In the rows, zero is written as 128.
Each row of numbers stands for one thing and depends on some of the facts below. Use the named rows to name the rest.

Some rows with their names:
[121 168 161 125 162 145 150 145 138 106 127 159 116 156 143]: (361)
[130 171 158 109 161 136 138 140 131 132 134 167 122 144  90]: (949)
[130  90 127 158 115 117 131 133  93 142 117 140 118 121 150]: (851)
[126 120 162 112 151 139 159 180 162 129 144 172  78 120 156]: (182)
[120 152 118 142 121 117 122 108 122 134 123 106 166 124  69]: (350)
[132 140 117 107 155 116  81 121  85  76 113 107 164 135 116]: (998)
[114 143 121 183 112 132 129 107 107 113 124 105 159 146 118]: (956)
[117 118 130 143 107 117 137 142 155 141 134  99 150  93  89]: (722)
[120  83 138 104 102  99 126 143 146 157 112 120 119 107 118]: (477)
[125 114 125 176 104 132 139 118 111 137 123 116 137 121 139]: (159)
[127 144 148 113 140 159 164 161 168 136 174 159  81 123 136]: (394)
[162 131  82  26 165 141  87  88 133 112 112 132 122 113 185]: (988)
[113 153 116 141 116 116 131 111 152 128 126  93 161 122  81]: (847)
[106 152 122 146 117 113 136 123 166 116 126  86 167 116  70]: (487)
[149 102 105  62 143 134  94 122 115 104 134 119 122 111 160]: (1017)
[111 140 121 189 121 113 129 119 102 113 118 110 161 146 108]: (767)
[117 140 124 182 115 125 129 107 117 111 118 105 160 147 119]: (456)
[119  98 132 109 100 108 129 144 155 141 132 111 119 110 112]: (494)
[136 156 152  98 150 152 147 150 150 145 162 162 108 121  95]: (536)
[127 151 121 159 122 138 121 108 120 123 113 114 148 150 145]: (853)

How the things are related:
π: belongs to class; σ: refers to; τ: sits directly inside; Θ: is directly followed by
[(224) (689) (949) (411) (826) (487) (807) (62) (613) (625) (484) (590) (680) (956) (350) (743) (847) (509) (485) (267) (853) (221) (998) (361) (385) (452) (462) (430) (505) (1020) (283) (325) (456) (674) (934) (177) (767) (630) (823)] π a
[(172) (840) (801) (318) (837) (874) (989) (298) (851) (470) (171) (687) (581) (1017) (245) (903) (248) (376) (5) (900) (182) (878) (632) (394) (601)] π b
[(615) (988) (145) (102) (212) (995) (159) (705) (842) (722) (211) (457) (536)] π c
[(228) (985) (789) (619) (558) (286) (494) (864) (649) (188) (477) (191) (11) (598) (1026) (358)] π d
(689) σ [(145)]
(789) σ [(188)]
(411) σ [(842) (212) (674) (102)]
(801) σ [(853) (826) (823)]
(619) σ [(1017) (536) (705)]
(558) σ [(601) (687) (172)]
(487) σ [(145) (212) (613) (590) (509) (358)]
(484) σ [(615) (191) (11)]
(494) σ [(245) (874)]
(864) σ [(283) (988)]
(680) σ [(949) (601) (687) (989)]
(477) σ [(1026) (601)]
(722) σ [(743) (625) (350) (649)]
(847) σ [(212)]
(485) σ [(462) (837) (630)]
(221) σ [(505)]
(361) σ [(191) (248)]
(5) σ [(632) (224)]
(430) σ [(228) (625) (903)]
(182) σ [(615) (837) (998) (851) (224) (505)]
(878) σ [(988) (956) (649)]
(457) σ [(687) (172) (505)]
(325) σ [(248)]
(394) σ [(674)]
(177) σ [(298) (11)]
[(224) (842) (767)] τ (632)
[(615) (826) (807) (837) (722) (221)] τ (900)
[(689)] τ (245)
[(228) (840) (995) (505)] τ (536)
[(988) (789) (619) (286) (864) (874) (509) (1017) (998) (5) (457) (674)] τ (358)
[(145) (989) (298) (847) (11)] τ (325)
[(801) (494) (376)] τ (62)
[(558) (680) (159) (705) (477) (267) (878)] τ (823)
[(102) (851) (470) (385)] τ (949)
[(487) (212) (1020)] τ (903)
[(613) (462)] τ (211)
[(484) (456)] τ (452)
[(590) (649) (177) (630)] τ (318)
[(956) (350) (485)] τ (182)
[(188) (581) (283)] τ (934)
[(743) (191)] τ (394)
[(171)] τ (361)
[(853)] τ (172)
[(248) (1026)] τ (411)
[(430)] τ (985)
[(598)] τ (687)
[(601)] τ (625)
Θ:
(840) Θ (228) Θ (505) Θ (995)
(801) Θ (494) Θ (376)
(487) Θ (1020) Θ (212)
(613) Θ (462)
(956) Θ (350) Θ (485)
(649) Θ (630) Θ (177) Θ (590)
(722) Θ (826) Θ (807) Θ (615) Θ (221) Θ (837)
(470) Θ (385) Θ (851) Θ (102)
(509) Θ (5) Θ (998) Θ (874) Θ (286) Θ (1017) Θ (619) Θ (457) Θ (864) Θ (789) Θ (988) Θ (674)
(581) Θ (188) Θ (283)
(191) Θ (743)
(11) Θ (847) Θ (145) Θ (298) Θ (989)
(878) Θ (159) Θ (477) Θ (705) Θ (558) Θ (267) Θ (680)
(1026) Θ (248)
(456) Θ (484)
(767) Θ (224) Θ (842)

Name these rows:
[124 178 149 144 146 155 153 124 139 128 141 157 117 157 127]	(823)
[141 135 140  70 161 167 111 154 137  73 189 141  85 162 172]	(358)
[121 138 121 172 130 115 122 106  82 125  98 133 151 151 127]	(505)
[133 127 113 161 109 145 133 101 112 135 138 117 136 128 144]	(212)
[121  85 124 116 110 100 137 136 144 146  99 132 100 122 163]	(558)
[122 183 140 136 160 152 147 132 137 120 155 161 116 161 120]	(625)
[146  99 124  97 119 117 121 115 114 169 110 147 114 102 141]	(837)
[118 156 119 155 117 123 122 112 131 127 136 100 169 131  67]	(613)
[146 103  97   6 145 122  95 116 169 107 119 114 105 110 183]	(864)
[134 111 128 132 120 119 120 122 108 153 107 133 138 110 125]	(615)
[120 150 104 144 127 118 135  97 128 137  95 126 144 138 146]	(267)
[132 118 121 125 113 124 132 114 125 153 120 125 137 108 116]	(705)
[125 158 110 126 124 125 127  95 137 133 121 105 155 125  93]	(590)
[118 103 128 170  96 117 147 148 149 140 136 108 125 105 130]	(878)
[133 125 120 115 121 124 124 120 135 148 123 121 137 102 104]	(995)
[114 132 130 161 125 118 132 113 117 109  90 112 152 141 145]	(177)
[120 145 120 141 121 117 126 109 130 134 110 111 157 126  88]	(807)
[120  83 135 166  99 106 122 141  89 138 126 131 116 140 138]	(11)
[135  93  99  61 143 119 104 128 149  86 120 115 103 133 197]	(619)

Now the same things, written a new way:
Known rows:
[141 105  96 104 171 109 114 169 123 139 118  78 129 137  64 167 158 124
 125 151  78]: (487)
[174 115  91  94 179 119 105 185 124 133 141  72 117 104  46 145 137 109
 109 155  96]: (470)
[152 155 134 101 150 125 130 135  81 108  90  56 109  94  71 136 154 125
 110 128 124]: (286)
[162 124 100 101 168 135 115 181 118 130 127  76 114 109  52 134 121 106
 111 159 105]: (601)
[145 137 142  84 173 124 109 169 102 125 127  69 119 119  59 159 159 120
 110 149 103]: (494)
[179 145  95 115 155 144 127 154 104 120 106  67 107  85  58 115 143 113
 121 133 125]: (1017)
[138 115 105 108 174 108 119 179 114 125 115  88 126 126  75 153 128 116
 139 144  87]: (743)
[136 148  96 132 129 118  57 184 163 115 130  68 120 124  79 103 112 149
  86 134 131]: (900)
[133 108 101 106 177  99 121 176 123 123 119  85 126 130  74 157 125 115
 135 141  90]: (956)
[142 138 139 125 200  98 128 228  81 112 117 105 160 168  69 105 171 132
 111 115 120]: (823)
[133 110 111 134 167 116  88 160 101 127 140  87 130 150  82 160 149 131
 110 123 108]: (62)
[137  99 121 137 170 115  90 154  97 131 136  92 127 154  74 168 137 122
 105 122 102]: (949)
[110 143 105 115 178 102 101 202 134 128 119  89 121 103  58 131 102 143
 114 126  84]: (722)
[156 122 105 130 170 134  81 174 106 116 155  75 123 122  68 140 136 120
  87 137 131]: (172)
[118 137 103 108 138 106 110 182 150 130  95  82 122 144  79 121 118 133
 130 141  82]: (807)
[141 126 134  80 177 103 114 169 117 112 124  69 119 108  69 174 128 115
 108 142 111]: (649)
[153 155 138 106 150 131 130 137  94 117  91  71 108 100  63 138 167 126
 115 120 127]: (619)
[134 115 102 106 168 108 122 168 119 124 119  90 119 126  67 152 141 124
 134 138  82]: (430)
[135 106 105 136 164 117  80 157 104 129 133  87 133 149  83 164 172 140
 105 128 107]: (411)
[150 112 112 102 175 110 120 175 105 142 121  78 119 136  69 158 129 108
 130 142  76]: (630)

Which thing is each row?
[165 117 102 120 170 128  81 172 108 120 164  70 117 115  70 143 140 122
  81 133 127]	(632)
[137 113 105 100 168 115 119 171 118 127 112  89 121 135  80 150 133 115
 135 138  84]	(283)
[122 128 125 138 195 126  86 173  77 138 149  90 129 117  69 151 138 131
  92 104 112]	(211)
[139 142  67  83 185 156 128 173 132 118 153  57 107  95  71 128 133 108
 119 181 123]	(298)
[157 121  98 126 158 114 125 152  99 129  95  61 135 114  78 148 146 119
 139 134 100]	(509)
[137 146 121 137 165 133 143 153  75 143 100  91 111  84  46 139 136 122
 116 105  96]	(457)
[180 137  91 106 156 133 129 157  94 117 108  56 114  82  59 110 142 110
 117 141 119]	(874)
[189 131  98 117 158 128 116 168  89 126 127  52 114  79  55 125 155 118
 120 142 105]	(5)
[145 131 142  82 173 115 111 169 105 119 120  72 119 107  67 169 141 116
 110 146 107]	(228)
[169 111  91  95 182 125 104 186 124 135 140  74 118 109  43 137 152 113
 116 158 100]	(801)
[132 136 143 111 168 121  77 155  97 112 144  71 126 130  83 161 158 134
  85 123 139]	(985)
[126 142  69  91 185 160 132 170 133 119 140  69 106  97  62 127 130 108
 118 180 121]	(989)
[154 129 106 119 145 115 135 155  87 127 106  62 117 118  80 139 139 115
 138 127  98]	(998)
[172 118 102  84 166 125 113 183 120 131 143  67 110 109  60 140 129 104
 102 150  95]	(851)
[132 120 134 131 196 132  81 168  74 143 147  94 125 126  60 154 131 125
  91 105 111]	(536)
[137 120 105 108 173 119 124 171 117 139 109  83 123 139  69 144 133 114
 136 141  90]	(853)

